Below is a small trained network, with its code and all its weights. Each question gives an input and a class and asks what happens when units are switched off, that is, made to give their printed mean instead of their output.

import numpy as np


def w(rows, s, z=0):
    codes = np.array(rows[::2]) - 128.0
    scale = np.full(codes.shape[1], s)
    scale[-1] = z or s
    return codes * scale


def norm(h):
    return h / np.sqrt((h * h).mean(-1, keepdims=True) + 1e-5)


def f(y):
    return np.maximum(y, 0)


def log_softmax(a):
    a = a - a.max(-1, keepdims=True)
    return a - np.log(np.exp(a).sum(-1, keepdims=True))


def net(x, mask):
    res = np.array(x, float).reshape(1, 8) / 4 @ E
    u = 0
    for l in range(3):
        y = f(norm(res) @ A[l][:, :-1].T + A[l][:, -1])
        res = res + np.where(mask[u : u + 6], y, B[l][:, -1]) @ B[l][:, :-1]
        u += 6
    return log_softmax(norm(res)[-1] @ U[:, :-1].T + U[:, -1])


A, B = {}, {}
E = w([
[131,129,122,124,131,127,133,132,127],'x0',
[254,155,77,63,57,120,70,14,156],'x1',
[128,125,124,127,130,128,126,126,128],'x2',
[130,136,124,128,128,127,132,132,120],'x3',
[128,126,120,124,135,130,129,129,140],'x4',
[94,101,67,196,122,60,121,95,132],'x5',
[123,42,81,127,28,170,58,226,113],'x6',
[144,88,138,178,86,149,249,103,172],'x7',
],0.00082)
A[0] = w([
[66,59,197,168,242,119,150,223,90,52],'L0N1',
[92,102,91,175,123,24,98,108,164,20],'L0N2',
[68,112,62,160,117,32,63,116,117,119],'L0N3',
[77,158,90,80,144,87,39,141,76,38],'L0N4',
[75,117,128,55,181,72,49,106,34,3],'L0N5',
[83,104,95,163,102,2,147,113,180,44],'L0N6',
],0.0021,0.0024)
B[0] = w([
[115,185,88,85,43,112,116,71,170,248],'L0N1',
[111,196,73,147,205,239,126,75,20,147],'L0N2',
[129,104,171,101,140,177,122,128,86,223],'L0N3',
[192,152,153,193,145,146,110,170,194,183],'L0N4',
[196,222,166,243,157,146,70,184,252,165],'L0N5',
[139,162,117,163,176,217,123,124,75,165],'L0N6',
],0.0033,0.0016)
A[1] = w([
[142,151,201,39,134,196,149,160,148,1],'L1N1',
[150,126,145,137,110,182,210,113,138,60],'L1N2',
[104,137,145,106,189,69,172,62,118,61],'L1N3',
[227,122,120,95,132,147,97,58,112,135],'L1N4',
[160,129,132,103,142,99,61,87,92,78],'L1N5',
[5,151,188,146,177,126,166,219,96,171],'L1N6',
],0.0026,0.0016)
B[1] = w([
[104,125,83,188,187,184,96,88,17,162],'L1N1',
[164,133,125,210,144,146,105,151,156,180],'L1N2',
[139,44,155,80,171,67,89,196,77,175],'L1N3',
[4,179,94,120,100,99,145,125,172,255],'L1N4',
[102,154,121,164,101,139,160,144,180,177],'L1N5',
[159,172,46,73,67,98,66,35,191,233],'L1N6',
],0.0027,0.0021)
A[2] = w([
[136,161,150,87,135,245,143,114,62,23],'L2N1',
[151,172,54,145,175,171,58,118,53,204],'L2N2',
[161,155,167,101,199,56,88,143,147,86],'L2N3',
[102,3,116,79,68,123,73,208,98,150],'L2N4',
[147,161,144,134,203,57,139,75,112,212],'L2N5',
[196,105,123,241,119,139,199,138,196,10],'L2N6',
],0.003,0.0013)
B[2] = w([
[41,61,44,212,186,160,134,60,56,156],'L2N1',
[116,86,133,198,130,177,193,96,139,253],'L2N2',
[206,83,184,142,146,109,138,202,129,176],'L2N3',
[162,128,184,93,203,65,181,130,88,201],'L2N4',
[125,79,114,98,89,144,132,167,82,222],'L2N5',
[161,193,198,164,185,173,1,205,164,182],'L2N6',
],0.0038,0.0025)
U = w([
[24,233,8,31,24,27,119,21,233,253],'0',
[233,206,229,253,227,199,40,240,227,44],'1',
[18,46,38,238,222,233,240,19,15,44],'2',
[214,24,221,32,233,6,235,225,24,112],'3',
],0.0044,0.0013)

Each question gives the input, the list of numbers given to net, and the class t.
The units are the neurons (one row each of A and B). Each row of codes is followed by its name. A weight is (code - 128) times the scale printed after its matrix; where a second scale follows, it is the last column's (A, B and U).
mask holds one flag per neuron, layer by layer. A switched-off neuron (its flag False) gives its mean, the last column of its row in B, instead of its output. The means were averaged over made-up inputs and are rounded, as every weight is.
A unit's drop is (log p(t) with every unit on - log p(t) with that unit switched off) / (log p(t) with every unit on - log p(t) with every unit switched off).
The circuit of an input: a set's keep is (log p(t) with only the set's units on - log p(t) with every unit switched off) / (log p(t) with every unit on - log p(t) with every unit switched off). Starting from the 12 units with the biggest drops (on a tie, the unit counted first), units are removed one at a time, each time the one whose removal leaves the highest keep (on an exact tie, the one counted first), for as long as the keep stays at least 0.8.
circuit, biggest first: the units of the circuit, biggest drop first
most important unit: the unit with the biggest drop
top k neurons: the k neurons with the biggest drops, biggest first
k most important neurons of layer l: the k neurons of layer l with the biggest drops, biggest first
input [-3,-5,5,-7,-4,0,0,8], class 1: top neuron => L2N6
input [-8,6,7,8,-7,-8,-5,-5], class 2: top 2 neurons => L1N1, L0N1
input [-8,-5,4,3,2,0,7,6], class 3: 2 most important neurons of layer 2 => L2N4, L2N2
input [4,2,5,3,4,1,-5,6], class 1: top 3 neurons => L2N6, L1N2, L2N4
input [-5,5,5,-6,-2,-8,8,-5], class 2: circuit, biggest first => L1N1, L2N1, L2N2
input [2,-4,-5,4,0,-1,-3,6], class 1: top 2 neurons => L1N2, L2N6
input [-2,-1,-8,2,1,-5,5,4], class 2: circuit, biggest first => L1N1, L2N1
input [0,6,5,-4,-2,7,-8,-3], class 3: circuit, biggest first => L1N3, L2N3, L2N5
input [-6,5,7,2,-8,7,-1,-3], class 2: circuit, biggest first => L0N2, L2N2
input [0,-2,5,-4,5,-1,-5,7], class 1: top 2 neurons => L2N6, L1N2
input [-5,-6,-5,-7,7,-1,6,5], class 0: circuit, biggest first => L1N6, L2N2
input [1,-8,8,-5,-8,-5,-1,8], class 0: top 2 neurons => L1N6, L0N1
input [5,-5,-6,0,1,4,2,6], class 1: top 4 neurons => L2N6, L1N4, L1N2, L0N6
input [2,-5,-7,8,1,-3,-1,-5], class 0: circuit, biggest first => L1N6
input [6,7,7,3,-1,8,-1,-6], class 2: top 2 neurons => L2N2, L0N2
input [8,-4,3,-1,6,6,7,1], class 3: top 3 neurons => L2N4, L1N4, L1N1
input [-2,-7,-7,-7,6,-8,-7,-5], class 2: circuit, biggest first => L1N1, L2N1
input [-4,1,1,4,4,2,-6,8], class 1: top 2 neurons => L2N6, L1N2
input [-1,-1,-7,-7,-4,5,-7,6], class 3: top 2 neurons => L1N3, L2N5
input [-3,-3,-8,-3,-7,-2,3,2], class 0: most important unit => L1N3
input [1,-4,7,1,-6,-5,7,0], class 3: top 2 neurons => L2N4, L0N3
input [-7,4,3,3,-7,6,-1,1], class 2: 2 most important neurons of layer 0 => L0N2, L0N6
input [5,3,-7,3,-3,6,-5,-1], class 2: 2 most important neurons of layer 0 => L0N2, L0N6
